Here is a tiny trained network, its code and every weight. The questions are about switching its units off for an input and a class, where a switched-off unit gives its printed mean instead of its output.

import numpy as np


def w(rows, s, z=0):
    codes = np.array(rows[::2]) - 128.0
    scale = np.full(codes.shape[1], s)
    scale[-1] = z or s
    return codes * scale


def norm(h):
    return h / np.sqrt((h * h).mean(-1, keepdims=True) + 1e-5)


def f(y):
    return np.maximum(y, 0)


def log_softmax(a):
    a = a - a.max(-1, keepdims=True)
    return a - np.log(np.exp(a).sum(-1, keepdims=True))


def net(x, mask):
    res = np.array(x, float).reshape(1, 7) / 4 @ E
    u = 0
    for l in range(3):
        y = f(norm(res) @ A[l][:, :-1].T + A[l][:, -1])
        res = res + np.where(mask[u : u + 12], y, B[l][:, -1]) @ B[l][:, :-1]
        u += 12
    return log_softmax(norm(res)[-1] @ U[:, :-1].T + U[:, -1])


A, B = {}, {}
E = w([
[249,100,62,146,147,147],'x0',
[116,3,146,17,87,155],'x1',
[118,146,156,229,112,196],'x2',
[129,127,130,127,128,127],'x3',
[133,168,123,126,109,151],'x4',
[129,132,130,126,124,131],'x5',
[147,142,132,158,51,93],'x6',
],0.0065)
A[0] = w([
[134,178,127,203,86,34,149],'L0N0',
[88,134,123,161,87,86,82],'L0N1',
[108,173,145,85,87,96,60],'L0N2',
[140,155,115,114,60,96,96],'L0N3',
[68,139,182,149,25,110,27],'L0N4',
[79,72,2,190,163,64,205],'L0N5',
[141,38,101,110,141,124,149],'L0N6',
[131,172,97,74,189,81,113],'L0N7',
[119,153,64,124,199,152,6],'L0N8',
[107,115,166,190,122,156,31],'L0N9',
[132,162,102,154,221,136,113],'L0N10',
[144,140,209,190,151,169,254],'L0N11',
],0.0089,0.0019)
B[0] = w([
[170,161,186,78,28,113,253],'L0N0',
[173,123,232,149,178,118,173],'L0N1',
[74,73,94,126,207,99,178],'L0N2',
[81,100,152,197,84,128,172],'L0N3',
[113,23,152,123,202,126,214],'L0N4',
[152,181,127,143,122,175,200],'L0N5',
[112,223,183,162,52,118,220],'L0N6',
[48,121,2,168,61,118,207],'L0N7',
[110,161,185,59,123,190,170],'L0N8',
[67,154,10,171,179,131,184],'L0N9',
[155,182,206,94,115,62,216],'L0N10',
[73,174,43,92,99,81,247],'L0N11',
],0.0065,0.005)
A[1] = w([
[107,176,103,141,88,149,181],'L1N0',
[136,143,108,178,136,123,96],'L1N1',
[177,146,183,94,153,98,149],'L1N2',
[245,120,100,153,128,154,204],'L1N3',
[141,116,97,100,111,69,82],'L1N4',
[71,156,158,82,188,111,116],'L1N5',
[98,69,150,130,99,201,119],'L1N6',
[168,173,74,167,93,168,255],'L1N7',
[102,136,101,190,140,183,109],'L1N8',
[144,108,157,206,151,194,37],'L1N9',
[216,109,93,117,142,139,160],'L1N10',
[118,123,102,188,90,47,132],'L1N11',
],0.011,0.0019)
B[1] = w([
[181,63,150,114,139,127,241],'L1N0',
[149,121,148,62,216,39,162],'L1N1',
[107,162,149,173,67,129,159],'L1N2',
[86,76,254,91,179,151,199],'L1N3',
[70,151,100,136,199,85,172],'L1N4',
[135,105,186,199,162,218,216],'L1N5',
[229,176,105,59,33,83,194],'L1N6',
[27,57,117,111,158,156,253],'L1N7',
[85,143,11,41,165,66,168],'L1N8',
[85,118,52,144,135,98,142],'L1N9',
[31,112,173,121,197,139,166],'L1N10',
[189,89,129,156,165,76,228],'L1N11',
],0.0065,0.0066)
A[2] = w([
[103,159,142,154,158,63,208],'L2N0',
[72,151,166,157,158,210,111],'L2N1',
[45,153,121,67,190,170,75],'L2N2',
[165,66,117,131,78,40,140],'L2N3',
[85,92,84,155,74,158,151],'L2N4',
[120,43,161,93,96,159,236],'L2N5',
[170,236,144,112,184,117,66],'L2N6',
[142,210,109,158,175,86,147],'L2N7',
[79,96,2,127,160,69,88],'L2N8',
[166,75,152,178,109,79,8],'L2N9',
[213,122,115,61,42,148,59],'L2N10',
[164,194,197,165,113,169,188],'L2N11',
],0.0086,0.0016)
B[2] = w([
[159,64,88,34,121,157,250],'L2N0',
[154,56,176,245,180,197,209],'L2N1',
[191,191,67,204,150,167,252],'L2N2',
[170,137,42,206,129,209,237],'L2N3',
[51,76,82,52,171,123,160],'L2N4',
[191,238,162,183,109,88,254],'L2N5',
[152,187,146,62,3,108,186],'L2N6',
[143,157,115,5,92,69,206],'L2N7',
[58,94,32,150,122,88,242],'L2N8',
[117,116,73,137,132,232,182],'L2N9',
[216,228,102,128,81,149,185],'L2N10',
[162,59,133,158,94,230,189],'L2N11',
],0.0058,0.0055)
U = w([
[190,180,139,37,31,106,89],'0',
[63,89,6,80,168,56,99],'1',
[101,75,228,132,237,140,2],'2',
[181,118,94,171,117,170,239],'3',
],0.011,0.002)

Each question gives the input, the list of numbers given to net, and the class t.
The units are the neurons (one row each of A and B). Each row of codes is followed by its name. A weight is (code - 128) times the scale printed after its matrix; where a second scale follows, it is the last column's (A, B and U).
mask holds one flag per neuron, layer by layer. A switched-off neuron (its flag False) gives its mean, the last column of its row in B, instead of its output. The means were averaged over made-up inputs and are rounded, as every weight is.
A unit's drop is (log p(t) with every unit on - log p(t) with that unit switched off) / (log p(t) with every unit on - log p(t) with every unit switched off).
The circuit of an input: a set's keep is (log p(t) with only the set's units on - log p(t) with every unit switched off) / (log p(t) with every unit on - log p(t) with every unit switched off). Starting from the 12 units with the biggest drops (on a tie, the unit counted first), units are removed one at a time, each time the one whose removal leaves the highest keep (on an exact tie, the one counted first), for as long as the keep stays at least 0.8.
units of the circuit, in order: the units of the circuit, biggest drop first
top k neurons: the k neurons with the biggest drops, biggest first
top k neurons in layer l: the k neurons of layer l with the biggest drops, biggest first
input [-4,3,5,4,2,0,-4], class 1: top 2 neurons in layer 0 => [L0N9; L0N10]
input [7,-6,-3,6,8,0,4], class 2: top neuron in layer 0 => [L0N11]
input [-8,-5,-7,6,6,-4,0], class 2: units of the circuit, in order => [L1N5; L0N11]
input [-8,-8,-1,4,2,-1,-6], class 0: units of the circuit, in order => [L1N7; L2N6]
input [6,-5,-4,3,4,1,-5], class 2: units of the circuit, in order => [L0N11; L1N3]
input [-2,6,8,2,-2,-8,-4], class 1: units of the circuit, in order => [L0N9; L1N8]
input [1,1,6,-2,3,2,-6], class 1: top 2 neurons in layer 0 => [L0N9; L0N0]
input [8,-7,0,-6,1,-4,-2], class 2: units of the circuit, in order => [L1N3; L1N10]
input [-1,7,-5,6,-7,-7,5], class 0: units of the circuit, in order => [L0N6; L1N7]
input [8,8,7,5,-3,-8,5], class 0: units of the circuit, in order => [L1N6; L2N1]
input [-8,-8,-2,-3,-6,5,3], class 0: top 2 neurons => [L0N0; L1N7]
input [-4,-6,6,7,-2,-8,6], class 0: top 4 neurons => [L0N0; L0N1; L0N7; L2N7]
input [-6,-7,-5,-1,-4,1,-8], class 3: top 4 neurons => [L1N5; L0N8; L2N1; L1N6]
input [-4,2,2,-1,7,-5,-8], class 3: units of the circuit, in order => [L2N2]
input [0,-4,3,0,2,2,-4], class 0: top 2 neurons => [L0N10; L2N6]
input [8,0,-7,6,-8,6,-1], class 2: top 2 neurons in layer 0 => [L0N11; L0N5]
input [8,-6,-8,7,-3,-4,8], class 1: units of the circuit, in order => [L1N4; L1N10]
input [-2,5,8,-5,2,2,-1], class 1: top 2 neurons => [L0N9; L0N0]
input [1,4,-3,-2,4,-4,-4], class 0: top 2 neurons => [L0N11; L0N6]
input [1,6,-7,4,-4,-6,8], class 3: units of the circuit, in order => [L2N3; L0N11]
input [6,2,0,-8,8,-7,-6], class 2: units of the circuit, in order => [L1N3]
input [-5,0,5,-7,1,3,2], class 1: top 2 neurons in layer 1 => [L1N8; L1N3]
input [-8,-7,-3,-6,-6,4,-2], class 2: top 3 neurons => [L1N5; L1N6; L0N6]
input [1,-4,5,8,5,-7,3], class 1: top 2 neurons => [L0N9; L1N7]
input [3,4,-4,-4,-7,-6,-6], class 3: top 2 neurons in layer 2 => [L2N2; L2N7]
input [3,-8,7,0,1,6,0], class 0: top 4 neurons => [L0N0; L0N10; L0N7; L2N6]
input [6,-1,-1,-3,-2,2,-6], class 2: units of the circuit, in order => [L1N3]
input [7,-2,-6,3,8,-1,-5], class 2: top 2 neurons in layer 1 => [L1N3; L1N10]
input [5,-3,3,-4,7,-3,0], class 2: top 2 neurons => [L1N7; L1N3]
input [-5,1,-5,3,6,2,6], class 3: top 2 neurons in layer 1 => [L1N3; L1N7]
